Here is a tiny trained network, its code and every weight. The questions are about switching its units off for an input and a class, where a switched-off unit gives its printed mean instead of its output.

import numpy as np


def w(rows, s, z=0):
    codes = np.array(rows[::2]) - 128.0
    scale = np.full(codes.shape[1], s)
    scale[-1] = z or s
    return codes * scale


def norm(h):
    return h / np.sqrt((h * h).mean(-1, keepdims=True) + 1e-5)


def f(y):
    return y / 2 * (1 + np.tanh(0.7978845608 * (y + 0.044715 * y**3)))


def log_softmax(a):
    a = a - a.max(-1, keepdims=True)
    return a - np.log(np.exp(a).sum(-1, keepdims=True))


def net(x, mask):
    res = np.array(x, float).reshape(1, 7) / 4 @ E
    u = 0
    for l in range(4):
        y = f(norm(res) @ A[l][:, :-1].T + A[l][:, -1])
        res = res + np.where(mask[u : u + 10], y, B[l][:, -1]) @ B[l][:, :-1]
        u += 10
    return log_softmax(norm(res)[-1] @ U[:, :-1].T + U[:, -1])


A, B = {}, {}
E = w([
[117,46,144,69,97,232,192],'x0',
[163,121,95,81,72,166,158],'x1',
[166,196,252,110,79,92,24],'x2',
[164,181,48,107,89,62,199],'x3',
[171,81,163,121,153,151,129],'x4',
[2,144,135,118,159,57,229],'x5',
[156,164,64,151,218,59,91],'x6',
],0.0018)
A[0] = w([
[152,171,97,201,140,113,78,46],'0.n0',
[186,146,102,134,210,69,97,86],'0.n1',
[118,118,32,124,188,27,165,127],'0.n2',
[103,117,195,94,185,46,129,62],'0.n3',
[237,97,156,104,59,216,117,41],'0.n4',
[124,146,14,119,155,24,178,54],'0.n5',
[173,142,131,158,137,104,30,128],'0.n6',
[128,159,7,142,158,4,195,3],'0.n7',
[250,101,53,61,132,170,188,8],'0.n8',
[30,171,111,109,70,54,199,67],'0.n9',
],0.0034,0.0026)
B[0] = w([
[138,139,94,103,118,102,87,127],'0.n0',
[58,138,126,171,138,83,79,179],'0.n1',
[179,195,147,213,155,162,119,252],'0.n2',
[182,108,192,98,140,67,149,119],'0.n3',
[181,145,151,159,62,189,89,193],'0.n4',
[168,201,122,187,134,156,168,199],'0.n5',
[146,202,123,166,170,123,86,239],'0.n6',
[254,185,77,220,99,97,197,206],'0.n7',
[182,102,29,24,94,70,168,139],'0.n8',
[128,216,173,143,72,191,149,187],'0.n9',
],0.0032,0.0012)
A[1] = w([
[120,170,146,113,54,166,115,103],'1.n0',
[126,163,141,162,121,183,152,77],'1.n1',
[167,83,228,84,88,189,57,116],'1.n2',
[76,63,180,66,255,72,167,167],'1.n3',
[159,32,193,79,98,142,221,53],'1.n4',
[50,22,61,153,178,220,188,3],'1.n5',
[67,133,178,80,88,72,157,78],'1.n6',
[168,69,50,53,88,159,162,14],'1.n7',
[222,147,172,86,119,149,129,59],'1.n8',
[150,149,35,133,180,17,196,111],'1.n9',
],0.0038,0.0029)
B[1] = w([
[73,138,120,119,107,119,161,145],'1.n0',
[118,101,169,108,115,106,132,116],'1.n1',
[114,189,99,200,80,170,167,249],'1.n2',
[143,153,188,225,123,71,153,187],'1.n3',
[173,169,63,143,165,113,38,159],'1.n4',
[169,64,175,156,254,161,205,165],'1.n5',
[96,135,128,129,134,51,157,115],'1.n6',
[179,57,128,101,163,68,74,131],'1.n7',
[63,99,123,142,108,171,137,115],'1.n8',
[117,203,140,197,82,206,139,202],'1.n9',
],0.004,0.0018)
A[2] = w([
[207,22,6,6,90,154,100,4],'2.n0',
[139,131,171,109,194,123,175,91],'2.n1',
[121,216,139,145,104,117,84,173],'2.n2',
[24,115,121,42,82,65,167,111],'2.n3',
[208,50,32,3,93,158,93,24],'2.n4',
[85,150,125,186,182,131,54,105],'2.n5',
[86,23,136,133,218,172,194,39],'2.n6',
[106,37,161,73,152,125,99,82],'2.n7',
[166,102,100,143,193,65,143,134],'2.n8',
[165,120,141,124,166,80,172,117],'2.n9',
],0.0048,0.0041)
B[2] = w([
[197,70,36,11,66,143,169,173],'2.n0',
[128,90,189,170,136,146,97,120],'2.n1',
[121,57,103,92,152,136,147,253],'2.n2',
[193,145,152,37,97,100,166,128],'2.n3',
[152,68,71,88,96,149,174,164],'2.n4',
[179,97,99,74,112,112,127,177],'2.n5',
[253,89,145,151,196,180,125,158],'2.n6',
[174,189,131,171,143,103,154,111],'2.n7',
[96,141,127,92,95,134,113,146],'2.n8',
[100,145,164,135,113,157,101,127],'2.n9',
],0.0054,0.0033)
A[3] = w([
[118,124,134,142,46,244,84,26],'3.n0',
[79,128,192,160,161,59,81,132],'3.n1',
[145,132,149,167,190,176,190,28],'3.n2',
[140,188,109,129,161,79,3,50],'3.n3',
[139,197,39,158,173,153,203,5],'3.n4',
[113,202,35,201,153,120,195,35],'3.n5',
[179,117,58,87,187,61,1,25],'3.n6',
[72,94,131,96,98,167,136,49],'3.n7',
[133,207,36,198,156,121,199,5],'3.n8',
[180,68,152,142,213,168,145,2],'3.n9',
],0.0054,0.0034)
B[3] = w([
[56,50,191,146,88,151,20,172],'3.n0',
[138,170,76,177,165,126,95,234],'3.n1',
[189,90,120,121,173,139,116,150],'3.n2',
[124,71,52,40,168,154,152,236],'3.n3',
[176,178,110,203,73,38,106,191],'3.n4',
[229,157,74,191,60,94,125,236],'3.n5',
[62,142,30,1,220,40,34,250],'3.n6',
[149,110,100,118,123,135,104,94],'3.n7',
[217,178,70,198,46,56,135,226],'3.n8',
[165,96,186,134,176,162,215,162],'3.n9',
],0.0058,0.0018)
U = w([
[48,151,6,9,243,30,10,172],'0',
[19,238,238,11,8,46,244,101],'1',
[235,12,7,6,9,236,218,111],'2',
[16,23,245,130,17,244,7,115],'3',
[228,14,234,217,251,241,247,111],'4',
[252,254,15,244,27,12,203,253],'5',
[11,240,248,239,239,11,107,22],'6',
],0.0075,0.0026)

Each question gives the input, the list of numbers given to net, and the class t.
The units are the neurons (one row each of A and B). Each row of codes is followed by its name. A weight is (code - 128) times the scale printed after its matrix; where a second scale follows, it is the last column's (A, B and U).
mask holds one flag per neuron, layer by layer. A switched-off neuron (its flag False) gives its mean, the last column of its row in B, instead of its output. The means were averaged over made-up inputs and are rounded, as every weight is.
A unit's drop is (log p(t) with every unit on - log p(t) with that unit switched off) / (log p(t) with every unit on - log p(t) with every unit switched off).
The circuit of an input: a set's keep is (log p(t) with only the set's units on - log p(t) with every unit switched off) / (log p(t) with every unit on - log p(t) with every unit switched off). Starting from the 12 units with the biggest drops (on a tie, the unit counted first), units are removed one at a time, each time the one whose removal leaves the highest keep (on an exact tie, the one counted first), for as long as the keep stays at least 0.8.
circuit, biggest first: the units of the circuit, biggest drop first
unit that matters most: the unit with the biggest drop
k most important neurons: the k neurons with the biggest drops, biggest first
k most important neurons of layer l: the k neurons of layer l with the biggest drops, biggest first
drop of u: that unit's drop, to one decimal
input [6,0,5,-3,4,-2,8], class 3: 3 most important neurons : [1.n2, 0.n4, 1.n4]
input [1,-5,-8,-2,-4,-8,-6], class 4: circuit, biggest first : [1.n5, 3.n9]
input [5,-5,2,-3,7,8,5], class 6: 3 most important neurons : [1.n3, 0.n3, 3.n1]
input [5,6,-6,-6,8,1,0], class 4: circuit, biggest first : [1.n5]
input [7,6,-5,4,-6,7,-8], class 4: circuit, biggest first : [1.n5, 3.n6, 2.n0]
input [8,-1,-6,7,-1,8,-8], class 4: 2 most important neurons : [1.n5, 2.n6]
input [6,-3,-4,1,5,3,7], class 4: 2 most important neurons : [1.n5, 1.n2]
input [6,7,0,0,-4,8,-2], class 1: 2 most important neurons : [0.n9, 2.n3]
input [6,-3,4,-5,7,2,-6], class 3: 2 most important neurons : [1.n2, 3.n0]
input [-3,-6,4,4,3,7,-5], class 1: 3 most important neurons : [2.n3, 0.n9, 1.n5]
input [-7,-6,8,4,7,-7,-7], class 0: 3 most important neurons : [0.n6, 1.n9, 0.n9]
input [3,7,5,-8,-5,8,5], class 1: 3 most important neurons : [2.n3, 0.n9, 1.n5]
input [5,-1,1,-3,-6,8,4], class 1: 2 most important neurons : [0.n9, 2.n3]
input [-3,6,-3,4,7,5,-6], class 5: unit that matters most : 1.n4
input [5,4,-7,7,0,-3,6], class 5: 4 most important neurons : [1.n9, 0.n7, 0.n5, 0.n2]
input [7,-1,7,-1,-8,-8,7], class 3: 3 most important neurons : [3.n0, 1.n2, 0.n4]
input [-1,3,5,-3,3,0,2], class 0: 3 most important neurons of layer 2 : [2.n5, 2.n4, 2.n9]
input [-6,1,5,-2,7,8,5], class 6: 4 most important neurons of layer 1 : [1.n3, 1.n4, 1.n9, 1.n7]
input [-7,-3,7,-4,-4,4,-8], class 1: 3 most important neurons of layer 1 : [1.n5, 1.n4, 1.n6]
input [0,7,-7,-8,-7,5,3], class 4: circuit, biggest first : [1.n5]
input [5,-1,0,-4,3,-2,-5], class 3: drop of 3.n0 : 0.2
input [-4,-1,0,0,0,1,-3], class 1: drop of 1.n4 : 0.1
input [8,-3,4,-3,-5,3,-7], class 3: drop of 1.n2 : 0.2
